Each row of numbers stands for one element and depends on some of the facts below. Use the named rows to name the rest.

Some rows with their names:
AW: [-0.68 -0.17  0.98 -0.51  0.23 -0.85 -0.85  0.41  1.40 -1.16 -0.68 -0.70
 -0.70 -0.64]
AV: [-1.06  1.52  1.08 -1.49 -2.17 -2.24  2.63 -0.61 -2.81  2.06 -2.99 -2.26
 -4.17 -0.57]
Z: [-3.54  7.53 -2.54  0.50 -0.35  1.77  0.52  1.45  5.73  3.41  0.06  3.57
 -0.04 -2.65]
P: [-4.06  8.08 -1.08 -1.23 -0.36 -2.80  2.58  2.40 -1.72  4.67 -1.72  3.12
 -4.40  0.01]
BQ: [-2.93 -3.97  2.02 -1.56  1.05 -1.22 -0.90 -0.03 -0.56 -0.09 -1.07  0.59
  1.97  3.02]
AX: [-0.78 -0.91  1.03  1.31 -0.10  0.55 -1.27 -1.29  0.79 -1.31 -2.98 -0.99
 -0.32  0.48]
BO: [ 2.67 -2.83 -1.24 -0.50 -2.56  0.38  2.33 -0.85 -1.83  0.92  2.32 -0.72
  2.76 -0.52]
BV: [-1.30 -0.64  1.05 -0.27  0.81 -0.74 -1.31  1.69  1.65 -1.91 -1.27  0.03
  0.18  0.69]
BZ: [-0.66 -1.07  0.62 -0.81  0.42  0.20 -1.45 -0.40  0.57 -0.28 -0.11 -1.13
 -0.05  0.56]
BM: [ 0.19 -2.62  1.10 -0.10  0.78 -0.51  2.23 -1.69  0.75  0.28  0.32  1.68
  1.67 -0.19]
AF: [-0.26 -0.05  0.27 -0.40 -1.61  1.16 -0.29 -0.89  3.05 -0.36 -0.77 -1.74
  0.49 -1.34]
D: [-1.44 -0.83  1.02 -0.61 -0.06  0.30 -0.49  0.86  1.93 -0.31 -0.70 -0.96
  0.37  0.48]
Y: [-0.18 -0.21 -0.02 -1.23 -1.19  1.27 -0.55 -0.41  2.19  1.17  0.88 -2.13
  0.73 -0.68]
BB: [ 1.69 -1.28  0.12  3.89  3.10  0.54  1.41  1.07 -0.29 -3.05 -1.75  0.63
 -1.25  1.40]
G: [ 2.57 -1.26  0.12 -2.92  2.54 -0.71 -2.93 -2.08 -4.59  1.23  6.86  0.54
 -0.08 -0.27]
CA: [ 3.51  0.98 -1.73  2.06  0.40 -0.22 -2.95 -2.74 -5.13 -1.06  3.74  2.09
  0.73 -2.00]
AP: [-0.31  0.67  1.45 -0.86 -0.24 -2.75 -1.24 -1.59 -3.46 -0.65 -1.58 -1.13
 -3.19 -1.04]
S: [-0.80 -2.09  0.98 -0.51 -0.18  0.27 -1.25 -0.08  1.60 -0.80 -1.02 -1.12
  0.78  0.50]
BG: [-1.89 -2.93  1.16 -2.87 -1.72  0.22 -0.91 -1.47  1.62  1.87  0.63 -1.51
  2.89  0.18]
K: [ 3.26 -1.28 -0.45  0.75  1.66  0.73  1.74  0.93 -0.61 -0.68  0.95 -1.15
 -0.68  0.21]
AR: [ 2.33 -1.40  0.08 -0.32 -0.64 -2.68  2.42  2.24 -0.82 -2.90  1.74  2.63
  1.51 -1.34]
BC: [ 2.69 -1.43  0.00  0.93  1.06  1.06  1.55  0.94 -0.28 -0.43  0.83 -1.11
 -0.07  0.64]
V: [-1.94 -1.66  1.64 -0.27 -1.09 -0.19 -0.84 -2.35  2.71 -0.89 -1.58  0.32
  1.46 -0.86]
AY: [-3.96  5.13 -3.00 -0.47  3.46  1.20 -0.76  5.95 -0.42  3.24  1.26  2.30
 -1.54  3.62]
B: [-0.99 -0.55  0.78 -0.83 -0.28  0.47 -1.04  0.73  1.47  0.01 -0.45 -1.04
  0.09  0.52]
M: [ 0.86  0.68  0.71 -0.81 -1.33 -1.74  0.77 -0.37 -3.58  0.59 -2.16 -4.19
 -4.39  0.39]
U: [ 0.88  0.36  1.37 -1.38  1.48 -1.95 -5.91 -2.51 -2.57 -2.83  2.26 -0.27
 -1.88 -1.82]
I: [ 2.21 -1.84 -1.05  1.55 -1.01  0.20  2.10  0.13 -0.97 -0.98  1.03  1.47
  2.22  0.31]

How the elements are related:
AM Λ AG; Z Λ BF; BW Λ V
BZ Λ BM; AT Λ AP; BC Λ BH
W Λ AC; BS Λ BP; BR Λ U
AJ Λ P; AQ Λ T; AU Λ C
U Λ BW; BP Λ BE; AE Λ AS
S Λ BG; AX Λ BQ; I Λ AI
BX Λ AT; Q Λ F; L Λ AA
P Λ Z; K Λ AR; AN Λ AO
BO Λ AX; AZ Λ AJ; R Λ AZ
BT Λ AF; X Λ BO; M Λ BR
H Λ I; AY Λ R; AB Λ X
N Λ AY; AP Λ S; AF Λ BZ
BB Λ AU; AS Λ E; AR Λ AH
A ζ 411; AM ζ 847; Z ζ 297
F ζ 297; CA ζ 411; BW ζ 411
BZ ζ 411; AC ζ 806; AT ζ 411
BH ζ 297; BC ζ 586; W ζ 297
AO ζ 297; Y ζ 411; BS ζ 451
AW ζ 586; D ζ 451; G ζ 17
BR ζ 847; AK ζ 17; BV ζ 411
AG ζ 847; AJ ζ 847; AD ζ 847
AQ ζ 451; AU ζ 297; BA ζ 586
U ζ 17; BP ζ 17; J ζ 847
AE ζ 586; S ζ 847; AX ζ 297
AA ζ 411; BI ζ 586; E ζ 847
O ζ 17; B ζ 297; AL ζ 411
I ζ 586; BX ζ 451; BN ζ 451
AV ζ 411; V ζ 17; BF ζ 411
AH ζ 847; Q ζ 451; L ζ 297
P ζ 586; BU ζ 411; K ζ 297
BM ζ 17; AN ζ 297; BO ζ 451
AZ ζ 411; BY ζ 17; R ζ 806
BT ζ 297; BD ζ 297; X ζ 847
T ζ 411; BK ζ 806; BQ ζ 297
M ζ 451; H ζ 586; AY ζ 411
AB ζ 451; AI ζ 847; N ζ 847
C ζ 847; AP ζ 847; BL ζ 451
AF ζ 17; BB ζ 17; AS ζ 411
BE ζ 297; BG ζ 411; AR ζ 586
A ρ 831; AM ρ 831; Z ρ 831
F ρ 831; CA ρ 15; BW ρ 831
BZ ρ 831; AC ρ 831; AT ρ 831
BH ρ 15; BC ρ 151; W ρ 831
AO ρ 831; Y ρ 831; BS ρ 15
AW ρ 831; D ρ 831; G ρ 151
BR ρ 831; AK ρ 831; BV ρ 831
AG ρ 831; AJ ρ 831; AD ρ 831
AQ ρ 151; AU ρ 831; BA ρ 15
U ρ 831; BP ρ 151; J ρ 831
AE ρ 151; S ρ 831; AX ρ 831
AA ρ 831; BI ρ 15; E ρ 831
O ρ 831; B ρ 831; AL ρ 151
I ρ 15; BX ρ 831; BN ρ 831
AV ρ 831; V ρ 831; BF ρ 151
AH ρ 15; Q ρ 151; L ρ 151
P ρ 831; BU ρ 831; K ρ 151
BM ρ 151; AN ρ 151; BO ρ 15
AZ ρ 831; BY ρ 15; R ρ 831
BT ρ 831; BD ρ 15; X ρ 151
T ρ 831; BK ρ 831; BQ ρ 831
M ρ 831; H ρ 831; AY ρ 831
AB ρ 15; AI ρ 831; N ρ 151
C ρ 15; AP ρ 831; BL ρ 15
AF ρ 831; BB ρ 151; AS ρ 831
BE ρ 831; BG ρ 831; AR ρ 15
A η AB; Z η BV; F η J
CA η G; AC η T; BC η BH
W η R; AO η BK; BS η AP
D η AF; G η BN; BR η S
AK η AL; AJ η Y; AD η BD
AQ η BI; AU η BF; BA η BZ
U η BP; BP η CA; J η BE
AE η AC; AA η B; BI η BB
E η P; B η AO; AL η AJ
BX η W; AV η X; AH η BY
L η U; P η BT; BU η L
BM η BX; AN η V; AZ η AT
R η BR; BT η AV; BD η F
X η M; T η AN; BK η I
BQ η Z; M η BS; H η BQ
AI η AQ; C η BU; AP η C
BL η AS; AF η H; BB η AM
AS η AU; BG η AE; AR η BC

Name these rows:
A row may be one of the elements named above.
[-2.54  5.34 -2.87 -0.70  1.88  1.55  0.15  5.05  3.01  3.09  1.30  2.48
 -0.83  1.30] | R
[-3.17  4.60 -2.13 -0.28  2.16  0.34  2.80  0.53  2.22  4.76  2.92  6.86
  1.43 -0.47] | BF
[-1.27 -0.53  1.28 -0.28  0.69 -1.10 -1.08  1.40  1.86 -2.07 -0.83  0.20
 -0.20  0.32] | BV
[ 0.30 -2.64  1.05  0.08  0.24 -0.26  2.22 -1.77  1.16  0.30  0.83  1.62
  2.10  0.04] | BM
[-1.51 -1.49  1.88 -0.04 -0.81 -0.35 -1.03 -2.06  2.39 -0.85 -1.26  0.24
  1.53 -0.91] | V
[-2.32  0.39  1.99 -2.01 -2.15 -2.99  1.90 -2.31 -3.58  2.43 -2.96 -1.08
 -2.62 -0.47] | E
[ 3.03 -0.44 -0.55  2.55  0.48  2.42  2.14 -0.04  2.10 -0.73 -0.55 -0.91
  0.09 -0.49] | AN
[-3.06  6.81 -2.43 -0.08  1.07  1.14 -0.12  3.86  2.64  2.70  0.44  3.03
 -1.49  0.28] | AZ
[ 0.60 -2.10 -0.24  0.97 -1.26 -0.65  2.36 -0.84 -1.46  0.07  0.80  2.99
  3.10 -0.04] | AH
[ 0.39  2.03 -0.15 -0.89  1.48 -0.02 -5.74 -3.21 -2.44  0.03  2.41 -0.32
 -0.94 -1.24] | BN
[ 3.33  0.84 -1.91  1.81  0.38  0.11 -3.28 -3.04 -4.50 -1.25  3.93  2.19
  0.89 -1.85] | CA
[ 1.52 -1.32  0.46 -0.27  4.69 -0.33 -3.53 -2.35 -6.17 -0.20  4.17  1.66
 -0.01  1.39] | BP
[ 1.50  0.34 -0.57  0.48 -1.71 -1.79  0.81 -3.72 -5.13  0.87  1.37  2.49
  0.99 -1.66] | C
[ 1.04  5.32 -3.20 -0.03  4.48  0.61  2.17  6.79  0.39  1.65  3.58  3.00
 -2.54  1.63] | N
[-3.67  4.95 -2.72 -0.35  3.60  0.82 -0.97  5.82 -0.19  2.96  1.29  2.37
 -1.55  3.55] | AY
[ 3.59 -1.88 -1.32  2.00 -0.65  0.82  1.42  1.15 -2.09 -1.67  0.83 -0.56
  0.89  0.35] | AB
[ 0.78 -0.96 -0.21  2.88 -1.10 -0.53  1.86 -1.70 -0.48 -1.49 -0.80  3.69
  2.26 -1.20] | BH
[-3.21  4.22 -1.33 -0.44  2.34  0.31  3.15  0.57  2.09  4.48  2.82  6.83
  1.48 -0.21] | BF
[ 0.44  0.95  1.05 -1.05 -1.96 -2.10  2.22  0.46 -3.89  1.16 -2.99 -4.32
 -4.64  0.55] | BT
[ 4.40  1.75 -3.04  2.94 -3.99  2.59  3.02 -2.58 -4.05  2.47 -0.74 -3.09
 -1.12 -1.67] | BS
[ 0.70  0.44  0.92 -1.53  1.32 -2.03 -5.46 -2.57 -2.74 -2.80  2.01 -0.46
 -1.83 -1.86] | U
[ 0.03  1.41  0.22 -1.10  0.14 -0.88 -3.72 -2.50 -2.63  0.38  0.97 -1.20
 -1.60 -1.07] | BU
[ 3.98  1.12 -0.72  1.15  2.66 -0.12 -2.00 -1.72 -3.11 -1.40  2.78 -0.34
 -2.71 -1.66] | L
[-0.40 -0.36  0.01 -1.72 -1.28  1.05 -0.66 -0.31  1.61  1.25  0.62 -2.16
  0.56 -0.22] | Y
[ 2.14 -0.44  1.38 -0.21 -1.03 -2.01  4.42 -1.68 -4.03  1.50 -1.29 -1.42
 -3.11 -0.40] | X

The same elements again, as new rows of numbers:
Named rows:
I: [ 1.31  0.51  1.94 -0.13 -1.75 -1.08 -0.03 -0.26 -2.40  1.58 -0.71 -0.50
 -0.54]
AH: [-1.43 -0.66 -0.78  1.03  1.69  3.34  4.30  5.48 -0.54 -3.04 -2.18 -0.38
 -0.14]
G: [-1.35  2.12  1.30 -0.21  1.57  2.72 -0.60 -0.37 -1.75  1.00 -0.07  0.20
  2.29]
U: [-1.94 -2.32  2.75 -2.49  0.88 -0.28 -4.10  0.30 -0.35 -0.45 -0.93  0.07
 -1.16]
AL: [ 0.04  0.48 -0.09  0.01  0.10  1.64  1.06  0.55  0.01  1.16  0.74  0.36
  1.16]
BY: [-0.43  0.13  0.99  0.67  0.99  1.84  5.14  4.35 -0.88 -0.88 -5.03  0.55
 -0.89]
O: [-0.25  0.94 -1.56 -0.45  0.20  0.55  0.69 -0.16  0.64  0.34 -0.56 -0.56
  0.81]
W: [-0.59  0.60  0.07 -0.06  0.40  0.25 -0.10  0.93  0.38 -0.14 -0.04  1.15
 -0.70]
P: [ 2.93  0.49 -1.32  4.79  0.86 -3.84  1.50 -1.70  0.57 -1.97  1.83  1.49
 -3.68]
AT: [-0.03 -2.16  2.56 -2.30 -1.25 -2.53 -3.08 -1.19  0.13  1.20 -1.26  0.19
 -1.23]
Z: [ 0.66  1.04  0.08  3.07  1.84 -1.77  0.32 -1.26 -0.20 -1.94 -0.01  1.60
 -1.67]
BV: [-0.04  1.57 -0.34 -0.64 -0.03 -0.05  1.57 -0.73  0.81  1.12 -2.48  0.23
  0.29]
AC: [-0.37  1.53 -0.74 -0.17 -0.70  0.78  0.62  0.11  0.81  0.51  0.22  0.83
  1.59]
BP: [-1.11 -0.32  2.21 -0.08  2.57  0.89 -1.58 -1.15 -1.52 -0.19 -0.12  0.07
  0.18]
BO: [-0.27 -3.83  2.64 -1.55 -0.97 -0.82 -1.95  1.68 -1.39 -0.48 -0.33 -1.16
 -1.37]
A: [-0.62  0.40 -2.04  0.06 -0.15  0.97 -0.72  0.23  0.72  0.09  2.27  0.13
  2.01]
AU: [-0.45  0.17 -0.56 -0.96  0.17 -0.72 -0.53 -0.44  0.27 -0.32 -0.16 -0.37
 -1.04]
BG: [-0.88 -1.10 -1.43  0.18  0.18  1.21 -0.37  0.27  1.34 -0.89  0.93 -0.37
  2.28]
BS: [ 1.20 -2.05  0.77  0.68 -0.71 -0.94  0.14  0.47 -1.12 -0.66 -0.12 -0.71
 -0.22]
AN: [ 0.36 -0.28 -0.25 -0.77  0.47  0.53  0.62 -0.67 -0.43  0.44 -0.04 -1.01
 -0.91]
X: [ 1.16 -4.42  1.48 -1.31 -0.98 -0.90 -0.72  0.46  1.21  0.28  0.48  0.04
 -2.46]
BT: [ 1.36 -0.94 -0.65 -0.25 -1.94 -1.32  0.38  0.85  1.93  0.23  1.19  0.81
 -2.08]
Y: [ 0.21  1.67 -0.48 -0.65 -0.18  0.05  1.44 -0.47  0.43  1.37 -2.81  0.11
  0.46]
C: [ 0.35  0.69  0.01  0.30 -1.07  0.88  0.86  1.25 -1.44  0.74  0.46 -0.56
  2.10]
BN: [-1.65  3.02  1.08 -0.77  1.50  1.24 -0.47 -1.46 -1.36  1.10 -3.12 -0.33
  1.39]
AR: [ 0.69 -1.19 -0.91 -0.48 -1.01 -0.46 -2.10 -1.59 -2.30 -0.50  3.16 -3.32
  0.46]
BE: [-0.14  1.52 -0.25 -0.74  0.06  0.32  1.85 -0.06  0.89  1.12 -2.95  0.47
  0.44]
F: [-0.71  1.00 -1.29  0.01  0.17  1.02  1.46  0.59  0.97 -0.08 -1.55 -0.31
  0.71]

Rows to name:
A row may be one of the elements named above.
[ 1.28  1.73  0.16  0.23  0.48  0.23  2.38 -1.71 -0.56  1.85 -1.34 -0.49
  0.18] | BF
[ 0.92 -4.41  1.77 -1.38 -1.23 -0.98 -1.15  0.42  0.89  0.31  0.77 -0.28
 -2.79] | X
[ 1.05 -1.29 -3.75  0.21 -1.75  0.16  2.24  0.58  2.79 -0.64  1.62 -0.89
  0.32] | E
[ 0.46  1.37 -0.07  3.11  1.99 -1.80  0.88 -1.35 -0.45 -1.93 -0.09  1.42
 -1.77] | Z
[ 0.44  1.71  0.41  2.14  1.11 -1.96 -0.61 -0.76 -0.74 -0.96  1.56  1.41
 -3.33] | AY
[ 1.66  0.14  0.36  0.28 -1.74 -1.20  0.15 -2.83 -1.68  2.48 -0.59 -1.52
  3.46] | BH
[ 2.93  0.52 -1.46  4.68  0.85 -3.81  2.11 -2.09  0.60 -2.05  1.69  1.24
 -3.68] | P
[-0.86 -0.13 -1.05 -1.32 -0.05  1.02  0.55  0.58  0.97  0.13 -1.19 -0.35
  1.13] | BQ
[ 1.37  0.00 -1.70  0.42 -1.89 -0.28  1.83  0.51  2.16  0.69  0.40  0.85
  0.44] | AV
[ 0.07  1.39  0.23 -1.07 -1.34 -0.06  0.62 -0.18  0.72  2.15 -1.61  1.23
  0.79] | V
[ 0.35  2.04 -0.17  3.09  2.39 -2.20  0.28 -1.64 -0.82 -2.15  0.74  0.50
 -4.62] | R
[-0.71 -2.37  1.93 -2.46 -1.20 -1.18 -2.57  1.59  0.80 -0.18  0.46  0.84
 -2.54] | AP
[ 0.37  0.19  1.09  0.42  0.34 -0.14  0.03 -0.08 -0.86  0.22  1.55  0.72
 -1.91] | N
[-0.61  1.41 -0.48 -0.23 -0.11  0.96 -0.32 -0.04  0.27  0.55  0.15  0.71
  1.47] | BU
[ 1.23  1.41 -1.20  4.75  2.69 -3.44 -1.34 -3.42 -1.45 -2.92  3.66  0.41
 -2.50] | AZ
[-0.31  1.15  1.11 -0.38  0.78  1.17 -0.57 -0.06 -1.39  0.56  0.76  0.16
 -0.04] | L
[ 0.39 -1.13  0.15 -0.81 -1.57 -1.01 -0.97  0.96  0.87  0.31  0.72  1.05
 -2.14] | M
[ 1.21  1.89 -0.09  0.39  0.50  0.66  2.35 -1.80 -0.36  1.70 -1.24 -0.60
  0.39] | BF
[-0.73  0.33 -1.01 -1.22 -0.01  0.89  0.72  0.43  1.12  0.19 -1.31 -0.41
  0.99] | BQ
[ 0.59  1.11  0.01  2.85  2.10 -1.63  0.68 -1.26 -0.59 -1.62  0.13  1.39
 -1.73] | Z
[ 0.38  2.04 -0.53  3.13  2.63 -2.60  0.18 -1.43 -1.16 -2.29  0.35  0.35
 -4.52] | R
[-0.26  0.12 -1.01  0.29  0.31  2.30  0.89  1.48  0.10 -0.19  2.21 -0.01
  1.28] | BM
[ 1.06  3.14 -0.02  4.31  2.12 -2.44  0.40 -1.65 -1.49 -2.22  1.82  1.69
 -4.54] | AJ
[ 1.29 -0.62  2.27 -1.00 -1.84 -1.44 -0.95  0.42 -1.95  1.67 -0.49 -0.48
 -1.13] | AB
[-0.98  1.05  1.21  0.44  0.98  1.29 -0.63  0.08 -3.02 -0.43 -1.15 -1.28
  3.31] | CA
[ 0.24  0.68 -0.13  0.52 -0.66  1.11  1.79  2.18 -1.28 -0.10 -0.47 -0.27
  1.27] | BD
[ 1.05  3.38 -0.01  4.48  2.26 -2.81  0.20 -1.63 -1.55 -1.97  1.67  2.01
 -4.47] | AJ

